Below is a small trained network, with its code and all its weights. Each question gives an input and a class and asks what happens when units are switched off, that is, made to give their printed mean instead of their output.

import numpy as np


def w(rows, s, z=0):
    codes = np.array(rows[::2]) - 128.0
    scale = np.full(codes.shape[1], s)
    scale[-1] = z or s
    return codes * scale


def f(y):
    return y / 2 * (1 + np.tanh(0.7978845608 * (y + 0.044715 * y**3)))


def log_softmax(a):
    a = a - a.max(-1, keepdims=True)
    return a - np.log(np.exp(a).sum(-1, keepdims=True))


def net(x, mask):
    res = np.array(x, float).reshape(1, 4) / 4 @ E
    y = f(res @ A[0][:, :-1].T + A[0][:, -1])
    res = res + np.where(mask, y, B[0][:, -1]) @ B[0][:, :-1]
    return log_softmax(res[-1] @ U[:, :-1].T + U[:, -1])


A, B = {}, {}
E = w([
[136,123,130,128,155],'x0',
[187,133,69,216,110],'x1',
[191,100,216,149,81],'x2',
[151,253,151,119,119],'x3',
],0.0056)
A[0] = w([
[158,235,144,117,110,84],'neuron 0',
[134,212,141,123,123,65],'neuron 1',
[212,107,217,134,101,74],'neuron 2',
[201,127,44,202,123,108],'neuron 3',
[110,63,114,129,120,81],'neuron 4',
[74,122,189,64,132,64],'neuron 5',
[103,114,161,61,148,134],'neuron 6',
[132,127,121,117,112,253],'neuron 7',
[110,8,95,130,113,86],'neuron 8',
[83,165,17,97,158,110],'neuron 9',
[149,102,161,103,212,201],'neuron 10',
],0.014,0.0068)
B[0] = w([
[160,149,140,119,240,187],'neuron 0',
[148,124,152,68,194,150],'neuron 1',
[57,21,204,173,113,195],'neuron 2',
[52,214,191,65,69,230],'neuron 3',
[128,125,135,90,182,145],'neuron 4',
[61,142,186,40,91,161],'neuron 5',
[127,171,146,100,76,176],'neuron 6',
[172,190,119,231,112,254],'neuron 7',
[164,155,184,111,251,207],'neuron 8',
[97,28,216,195,118,232],'neuron 9',
[117,202,113,195,117,202],'neuron 10',
],0.025,0.0054)
U = w([
[174,135,149,101,237,101],'0',
[139,144,132,164,105,255],'1',
[95,27,171,167,99,94],'2',
[87,186,154,66,57,62],'3',
[235,118,2,149,58,128],'4',
[158,12,66,17,115,96],'5',
],0.0067,0.0096)

Each question gives the input, the list of numbers given to net, and the class t.
The units are the neurons (one row each of A and B). Each row of codes is followed by its name. A weight is (code - 128) times the scale printed after its matrix; where a second scale follows, it is the last column's (A, B and U).
mask holds one flag per neuron, in row order. A switched-off neuron (its flag False) gives its mean, the last column of its row in B, instead of its output. The means were averaged over made-up inputs and are rounded, as every weight is.
A unit's drop is (log p(t) with every unit on - log p(t) with that unit switched off) / (log p(t) with every unit on - log p(t) with every unit switched off).
The circuit of an input: a set's keep is (log p(t) with only the set's units on - log p(t) with every unit switched off) / (log p(t) with every unit on - log p(t) with every unit switched off). Starting from all 11 units, units are removed one at a time, each time the one whose removal leaves the highest keep (on an exact tie, the one counted first), for as long as the keep stays at least 0.8.
units of the circuit, in order: the units of the circuit, biggest drop first
unit that matters most: the unit with the biggest drop
top k neurons: the k neurons with the biggest drops, biggest first
drop of u: that unit's drop, to one decimal
input [3,-2,1,-3], class 4: top 3 neurons : [neuron 3; neuron 9; neuron 2]
input [2,8,-5,1], class 3: top 2 neurons : [neuron 3; neuron 2]
input [2,3,-8,-4], class 2: units of the circuit, in order : [neuron 9]
input [-4,-8,-3,-7], class 3: top 3 neurons : [neuron 5; neuron 6; neuron 0]
input [-2,2,-7,7], class 0: top 2 neurons : [neuron 0; neuron 1]
input [0,-7,1,-7], class 0: top 3 neurons : [neuron 8; neuron 3; neuron 4]
input [4,-6,-2,2], class 3: top 2 neurons : [neuron 5; neuron 6]
input [1,7,3,1], class 3: top 2 neurons : [neuron 3; neuron 9]
input [5,3,6,7], class 0: top 3 neurons : [neuron 0; neuron 9; neuron 1]
input [-2,-8,8,5], class 2: top 2 neurons : [neuron 2; neuron 3]
input [-4,7,3,1], class 3: top 2 neurons : [neuron 3; neuron 9]
input [4,-1,1,5], class 0: top 3 neurons : [neuron 0; neuron 1; neuron 3]
input [2,-2,1,-5], class 0: top 2 neurons : [neuron 8; neuron 3]
input [3,5,-8,2], class 2: unit that matters most : neuron 9
input [5,-6,-5,-7], class 0: top 4 neurons : [neuron 8; neuron 3; neuron 4; neuron 2]
input [1,6,5,4], class 3: top 3 neurons : [neuron 3; neuron 9; neuron 8]
input [3,-8,-1,3], class 3: top 2 neurons : [neuron 5; neuron 6]
input [-6,-2,-2,-8], class 0: drop of neuron 8 : 0.5
input [5,3,-7,4], class 2: drop of neuron 9 : 1.2
input [-2,-3,1,3], class 4: unit that matters most : neuron 3
input [6,-5,-4,-7], class 0: drop of neuron 3 : 0.1
input [7,-8,-3,3], class 3: drop of neuron 6 : 0.2
